Here is a tiny trained network, its code and every weight. The questions are about switching its units off for an input and a target symbol, where a switched-off unit gives its printed mean instead of its output.

import numpy as np


def w(rows, s, z=0):
    codes = np.array(rows[::2]) - 128.0
    scale = np.full(codes.shape[1], s)
    scale[-1] = z or s
    return codes * scale


def f(y):
    return y / 2 * (1 + np.tanh(0.7978845608 * (y + 0.044715 * y**3)))


def softmax(a):
    e = np.exp(a - a.max(-1, keepdims=True))
    return e / e.sum(-1, keepdims=True)


def log_softmax(a):
    a = a - a.max(-1, keepdims=True)
    return a - np.log(np.exp(a).sum(-1, keepdims=True))


def net(x, mask):
    ids = ['Πβθμτφ'.index(c) for c in x.split()]
    T = len(ids)
    res = E[ids] + P[:T]
    u = 0
    for l in range(2):
        r = res
        for j in range(2):
            rows = slice(2 * j, 2 * j + 2)
            q, k, v = (r @ M[l][rows].T for M in (Q, K, V))
            z = softmax(np.where(np.tri(T) > 0, q @ k.T / 2**0.5, -1e9)) @ v
            o = O[l][rows]
            res = res + np.where(mask[u + j], z, o[:, -1]) @ o[:, :-1]
        u += 2
        y = f(res @ A[l][:, :-1].T + A[l][:, -1])
        res = res + np.where(mask[u : u + 16], y, B[l][:, -1]) @ B[l][:, :-1]
        u += 16
    return log_softmax(res[-1] @ U[:, :-1].T + U[:, -1])


Q, K, V, O, A, B = {}, {}, {}, {}, {}, {}
E = w([
[195,186,146,92,71,107,62,111,186,150],'Π',
[166,149,125,112,165,72,155,128,201,235],'β',
[145,146,155,183,145,141,119,179,136,32],'θ',
[73,254,218,179,165,119,110,157,146,110],'μ',
[140,159,169,126,61,16,146,90,51,105],'τ',
[68,153,87,95,169,151,100,68,73,108],'φ',
],0.018)
P = w([
[52,96,42,122,80,75,226,230,254,137],'0',
[140,126,66,226,128,59,50,215,42,176],'1',
[186,132,96,168,106,120,100,171,55,170],'2',
[176,140,126,105,99,147,128,158,72,149],'3',
[176,136,140,87,105,152,148,131,96,146],'4',
[174,124,155,80,117,143,158,112,114,142],'5',
[172,112,162,86,122,133,167,83,136,128],'6',
[168,102,167,77,131,125,175,77,155,113],'7',
[174,90,171,74,141,113,179,68,166,95],'8',
],0.0097)
Q[0] = w([
[167,123,115,149,108,142,106,155,159,126],'0.h1',
[161,129,138,110,97,139,42,99,151,126],'0.h1',
[175,40,136,148,123,112,61,177,122,89],'0.h2',
[103,254,148,148,238,79,109,99,137,175],'0.h2',
],0.0083)
K[0] = w([
[154,130,192,116,107,134,157,141,156,126],'0.h1',
[130,81,139,108,72,161,89,130,135,138],'0.h1',
[182,162,177,131,98,125,123,158,177,114],'0.h2',
[41,161,80,2,183,151,77,33,103,131],'0.h2',
],0.0077)
V[0] = w([
[148,48,143,130,223,85,131,154,117,212],'0.h1',
[223,175,189,216,100,41,84,237,143,161],'0.h1',
[127,42,2,138,179,226,108,152,117,44],'0.h2',
[190,162,150,135,170,176,103,183,196,103],'0.h2',
],0.0053)
O[0] = w([
[122,55,159,146,185,161,142,119,130,190,112],'0.h1',
[2,107,100,122,97,127,10,117,90,127,208],'0.h1',
[79,127,134,37,135,62,108,136,94,144,216],'0.h2',
[110,72,175,149,137,44,155,164,112,141,6],'0.h2',
],0.01,0.0025)
A[0] = w([
[108,195,121,128,137,115,160,152,151,155,42],'0.n1',
[125,118,95,206,125,240,144,183,150,94,51],'0.n2',
[170,170,160,129,73,141,134,201,96,181,8],'0.n3',
[114,15,190,113,119,194,191,100,166,195,25],'0.n4',
[134,108,188,155,67,117,118,160,80,112,122],'0.n5',
[182,206,119,104,58,194,126,77,114,172,144],'0.n6',
[94,169,174,134,201,156,133,50,174,165,131],'0.n7',
[182,142,110,60,169,160,140,117,59,98,113],'0.n8',
[150,98,226,138,153,156,120,152,89,108,184],'0.n9',
[30,113,102,94,97,140,178,141,151,142,32],'0.n10',
[79,130,163,156,149,132,47,212,94,123,130],'0.n11',
[161,77,122,158,166,179,98,150,37,100,3],'0.n12',
[3,96,98,137,155,205,41,91,26,96,185],'0.n13',
[121,112,87,90,172,151,104,69,156,137,125],'0.n14',
[127,92,81,153,68,169,136,179,182,90,37],'0.n15',
[213,151,145,159,126,143,207,117,134,112,131],'0.n16',
],0.011,0.0044)
B[0] = w([
[139,161,100,114,158,142,123,164,134,123,139],'0.n1',
[158,143,118,154,110,127,207,73,75,181,137],'0.n2',
[116,184,181,91,166,89,199,160,138,172,131],'0.n3',
[164,111,140,92,46,174,169,126,63,97,137],'0.n4',
[214,104,115,166,76,133,199,98,119,121,154],'0.n5',
[174,88,150,125,146,82,127,158,163,105,204],'0.n6',
[187,148,144,144,111,169,118,161,98,131,180],'0.n7',
[175,84,163,148,160,129,153,73,158,106,201],'0.n8',
[157,204,76,142,57,138,145,130,170,75,141],'0.n9',
[96,124,67,114,142,69,100,116,167,172,134],'0.n10',
[197,107,159,124,95,212,123,116,116,142,186],'0.n11',
[111,169,82,133,81,108,124,69,58,125,138],'0.n12',
[90,161,54,134,166,2,106,157,187,123,247],'0.n13',
[179,107,123,91,105,135,178,139,73,165,184],'0.n14',
[96,129,158,116,105,119,136,83,120,200,137],'0.n15',
[42,141,113,130,144,110,75,222,76,140,147],'0.n16',
],0.0091,0.015)
Q[1] = w([
[151,207,79,164,188,131,151,152,119,116],'1.h1',
[146,130,81,108,139,141,160,94,18,156],'1.h1',
[60,142,173,107,183,131,58,117,191,116],'1.h2',
[1,167,72,110,140,139,67,187,94,154],'1.h2',
],0.0084)
K[1] = w([
[64,180,98,143,153,124,186,159,123,117],'1.h1',
[139,65,125,118,187,138,135,116,79,151],'1.h1',
[71,219,99,112,114,126,160,254,154,185],'1.h2',
[87,176,172,123,40,98,97,195,123,179],'1.h2',
],0.0096)
V[1] = w([
[126,145,136,150,141,112,156,109,116,2],'1.h1',
[111,88,146,127,222,131,124,81,124,158],'1.h1',
[115,177,113,127,145,99,129,141,119,185],'1.h2',
[175,168,181,147,76,125,138,156,136,134],'1.h2',
],0.0073)
O[1] = w([
[164,80,125,233,129,137,162,243,253,139,83],'1.h1',
[174,211,147,160,90,194,142,196,40,123,83],'1.h1',
[122,122,98,181,141,46,41,81,198,101,254],'1.h2',
[149,94,110,143,100,124,44,196,6,88,72],'1.h2',
],0.0081,0.0038)
A[1] = w([
[112,137,161,190,69,247,148,174,73,148,38],'1.n1',
[47,141,85,125,169,127,146,192,109,115,2],'1.n2',
[141,148,171,173,93,91,121,87,69,89,153],'1.n3',
[132,134,110,142,109,120,95,168,149,163,100],'1.n4',
[141,141,155,159,88,236,179,179,76,134,52],'1.n5',
[136,154,166,125,105,175,131,101,100,152,40],'1.n6',
[172,169,184,100,186,196,193,119,164,127,78],'1.n7',
[101,136,130,143,167,117,128,121,168,47,120],'1.n8',
[87,164,123,176,164,110,116,133,143,148,164],'1.n9',
[152,120,194,91,129,205,195,147,146,133,95],'1.n10',
[126,144,132,135,67,91,187,84,28,111,43],'1.n11',
[100,143,119,125,141,128,94,59,119,148,8],'1.n12',
[131,106,184,125,85,132,106,126,128,65,84],'1.n13',
[76,145,71,190,144,144,159,122,119,73,131],'1.n14',
[203,116,148,104,134,151,120,171,138,125,156],'1.n15',
[168,191,160,129,121,170,168,191,163,149,190],'1.n16',
],0.013,0.0058)
B[1] = w([
[189,80,205,101,4,217,116,167,123,83,159],'1.n1',
[108,94,107,168,160,170,168,142,120,87,155],'1.n2',
[160,127,104,100,142,140,159,139,98,171,196],'1.n3',
[87,145,132,131,137,147,150,91,144,117,181],'1.n4',
[53,152,50,191,239,86,142,80,153,141,179],'1.n5',
[139,150,95,106,124,159,166,154,84,110,150],'1.n6',
[85,153,117,177,131,170,166,184,136,72,247],'1.n7',
[170,174,132,107,119,174,116,135,65,124,228],'1.n8',
[124,96,189,151,108,124,131,129,108,124,200],'1.n9',
[215,109,146,74,61,123,61,167,109,114,195],'1.n10',
[87,133,197,174,150,107,125,131,182,113,202],'1.n11',
[117,124,97,149,85,133,187,165,139,100,178],'1.n12',
[115,96,137,119,154,185,172,175,91,135,150],'1.n13',
[132,106,113,90,105,167,130,112,135,166,177],'1.n14',
[75,100,130,157,147,148,147,73,128,141,228],'1.n15',
[127,124,130,101,130,84,79,76,136,184,229],'1.n16',
],0.011,0.013)
U = w([
[47,97,156,133,158,123,125,2,203,155,145],'Π',
[211,138,110,27,136,154,107,65,59,185,254],'β',
[187,93,140,76,51,204,132,175,115,49,185],'θ',
[109,180,154,118,108,157,88,185,151,92,41],'μ',
[133,105,167,114,137,123,149,191,138,134,34],'τ',
[74,140,64,127,215,170,159,120,159,90,59],'φ',
],0.0071,0.004)

Each question gives the input, a string of symbols that net reads in full, and the target symbol t.
The units are the heads (2 rows each of Q, K, V and O) and the neurons (one row each of A and B). Each row of codes is followed by its name. A weight is (code - 128) times the scale printed after its matrix; where a second scale follows, it is the last column's (O, A, B and U).
mask holds one flag per unit, layer by layer, with each layer's heads first. A switched-off unit (its flag False) gives its mean, the last column of its rows in O or B, instead of its output. The means were averaged over made-up inputs and are rounded, as every weight is.
A unit's drop is (log p(t) with every unit on - log p(t) with that unit switched off) / (log p(t) with every unit on - log p(t) with every unit switched off).
unit that matters most: the unit with the biggest drop
k most important neurons: the k neurons with the biggest drops, biggest first
k most important neurons of layer l: the k neurons of layer l with the biggest drops, biggest first
input β φ φ τ μ θ μ, target β: unit that matters most : 0.n8
input φ β φ θ β Π β θ τ, target Π: 3 most important neurons of layer 1 : [1.n11; 1.n10; 1.n7]
input φ φ β, target Π: 2 most important neurons : [0.n11; 1.n16]
input φ β φ θ β τ, target Π: 3 most important neurons of layer 1 : [1.n11; 1.n10; 1.n8]
input β φ Π Π φ φ μ β, target β: 4 most important neurons : [1.n10; 1.n16; 0.n13; 0.n8]
input τ β Π τ β θ θ, target β: 2 most important neurons of layer 0 : [0.n13; 0.n2]
input φ φ μ, target Π: 2 most important neurons : [1.n16; 0.n11]
input θ θ μ β φ φ Π, target Π: 2 most important neurons of layer 1 : [1.n10; 1.n3]
input Π θ φ θ Π θ θ θ φ, target β: 2 most important neurons : [0.n13; 1.n8]
input β τ θ φ, target φ: 2 most important neurons of layer 1 : [1.n2; 1.n10]
input β β θ β μ β Π τ β, target θ: 2 most important neurons : [1.n1; 0.n13]
input θ θ φ μ Π β τ, target τ: 4 most important neurons : [1.n11; 0.n13; 0.n5; 1.n3]
input μ β φ φ θ μ φ θ μ, target μ: 3 most important neurons : [0.n16; 1.n7; 0.n7]
input τ τ Π μ φ τ Π μ β, target β: unit that matters most : 0.h1
input τ β μ β θ β φ φ, target β: 3 most important neurons : [0.n13; 1.n7; 1.n8]
input φ Π β β θ φ β φ μ, target μ: 4 most important neurons : [1.n7; 0.n13; 1.n16; 0.n14]
input φ Π μ φ φ θ φ, target θ: 2 most important neurons : [1.n10; 1.n7]
input τ φ Π φ φ φ μ μ, target β: 2 most important neurons : [0.n8; 0.n16]
input φ Π φ Π β, target Π: 3 most important neurons : [0.n11; 1.n8; 1.n16]
input β θ Π, target Π: most important neuron : [0.n13]
input φ φ φ Π φ θ θ, target β: 4 most important neurons : [0.n13; 1.n16; 1.n7; 0.n9]
input θ τ β θ θ μ, target Π: 2 most important neurons of layer 0 : [0.n13; 0.n7]
input φ μ β τ, target τ: 2 most important neurons of layer 0 : [0.n5; 0.n16]
input β β φ φ β φ, target φ: 2 most important neurons of layer 1 : [1.n7; 1.n10]
input β φ φ θ, target Π: 4 most important neurons of layer 1 : [1.n5; 1.n11; 1.n16; 1.n8]
input τ μ φ φ β β θ, target Π: 2 most important neurons of layer 0 : [0.n8; 0.n2]
input β θ φ φ Π φ μ θ φ, target θ: most important neuron of layer 0 : [0.n8]
